[100 = 0]
B:
<11>: [105  73 118 131 115  90 110  84 110 102 102 114  83 101 101 110 110]
<10>: [110  81 118 130 129  85  93  93 111 101 104 112  74 107 111 115 127]
<55>: [111  61 123 155 135  68 117  87 124  87 123 114  66  93 110 115 151]
<66>: [118  51 136 176 179  59 107 104 117 107 118 143  36  89 120 134 184]
<57>: [115  60 138 154 168  69  95  95 114 118  99 138  48  95 120 133 161]
<38>: [102  89 107 103 105 100 102  94  98 109  92 109 101 101 107 101  97]
<63>: [117  70 126 144 147  74 101  94 112 107 108 127  69 104 117 119 147]
<45>: [ 91  73 116  86 155 113 120  86 102 111 130 131  81 116 132 116 118]
<32>: [ 93 102  95  95 114 100 103 100 103  92 112 102 100 102 105  96 110]
<42>: [112 103 102 121 121  88  99 109 105  87 118 108  81 114 107 111 135]
<49>: [ 95 104  94 103  89 105 106 100 105  92 112  92 106 102  98  99  99]
<16>: [ 74  74  99  73 106 134 143  64 121  86 134  95 111 127 120  92  78]
<71>: [ 88  98  92  89 105 110 111 101 107  91 125  98 106 105 108  97 103]
<23>: [109  75 121 136 126  82  96  94 110 106  95 115  74  99 108 118 124]
<43>: [119  72 119 152 146  71 103  96 117  91 115 120  63 104 113 126 156]
<18>: [ 74  71 105  76 122 124 137  68 107 103 135 112 104 126 122 104  78]
<58>: [ 95 108  92  95  88 102 104 101 101  93 111  96 105 100  96  94  98]
<8>: [110  65 126 146 141  77 105  89 119 102 110 120  66 101 113 123 141]
<29>: [111  73 125 148 146  76 102  92 113 105 110 118  70 102 114 123 148]
<19>: [ 97  99  96  92 112 103 110 103 102  92 124 101  95 102 105  99 108]
<28>: [103  99 101 106 120  97  98 106  98  98 104 109  93 104 108 110 114]
<67>: [115  56 132 162 153  69 108  97 119 110 108 129  52  90 114 125 156]

[ 95 100 110 110 101 101  95 107  95 106 103  98  88 107  98 100  99 108
  92  95  91]  <32>
[103 106 103  99 105 101  97 104 102 107 103 101  95 107  95  99 101 107
  93 101  91]  <58>
[115 111  91 112 116  99  97 106  69  95  97  91  96  99 101  97 101 107
  91  98 101]  <42>
[113 103 105  93  96 104  99  93  52  69  77  92  83  88 114 104  83  96
 112  88 135]  <57>
[118 110  99  81 104 105  96  93  67  80  85  95  81  94 110 101  86  99
 108  95 124]  <8>
[129 116 106  83 108 106  95  93  33  64  68  85  77  91 113 104  82 108
 107  90 138]  <66>
[ 70  79 122 137  78 105  90 112  77 105 100 104  48 109 106 101  87  96
  95  71  77]  <45>
[127 115  91  90 115 103  95  98  53  79  84  90  82  95 109  98  89 102
 103  96 119]  <43>
[ 68  76 120 115  76 108  89 113  97 121 109 113  28 120 102  99  84  95
  97  73  62]  <18>
[ 76  83 115 103  85 110  83 115 101 130 115 115  25 128  99  97  84  99
  93  79  57]  <16>
[108 101  97  88 101 103  99  93  74  85  87  96  89  93 109 101  90  93
 110  95 119]  <23>
[110 104  97  74  99 104  98  92  86  91  92 102  86  96 106 101  90  94
 110  99 114]  <11>
[134 122  98  59 116 108  92  93  61  81  81  91  76  99 106 100  85 110
 104  99 122]  <55>
[ 97 102 110 107 103 102  93 109 100 110 106 100  80 111  96  99  98 110
  89  96  83]  <71>
[ 94  98 110 110 101 101  94 109  94 107 102  99  84 109  96  99  98 109
  90  93  85]  <19>
[116 109 101  88 104 104  97  93  63  80  81  94  79  93 110 101  89  98
 106  93 123]  <29>
[104 104  98  96 105 101  98 101 102 104 103 101  95 102  97  99 101 105
  97 103  94]  <49>
[123 111 106  74 103 107  95  91  56  74  75  91  78  92 111 104  84 104
 110  94 132]  <67>
[ 95  94 101  95  91 101 102  95 100  95  97 103  94  98 104 102  97  92
 108  98 105]  <38>
[115 106  95  92 105 103  97  95  60  79  82  92  84  92 112 100  89  96
 106  90 124]  <63>
[103 103  99 112 105 100 100 102  88  95  96  95  99  98 102  99 100 102
  97  96 101]  <28>
[110 102  95  97 102 101  99  96  75  87  92  96  90  94 108 100  93  94
 105  94 115]  <10>
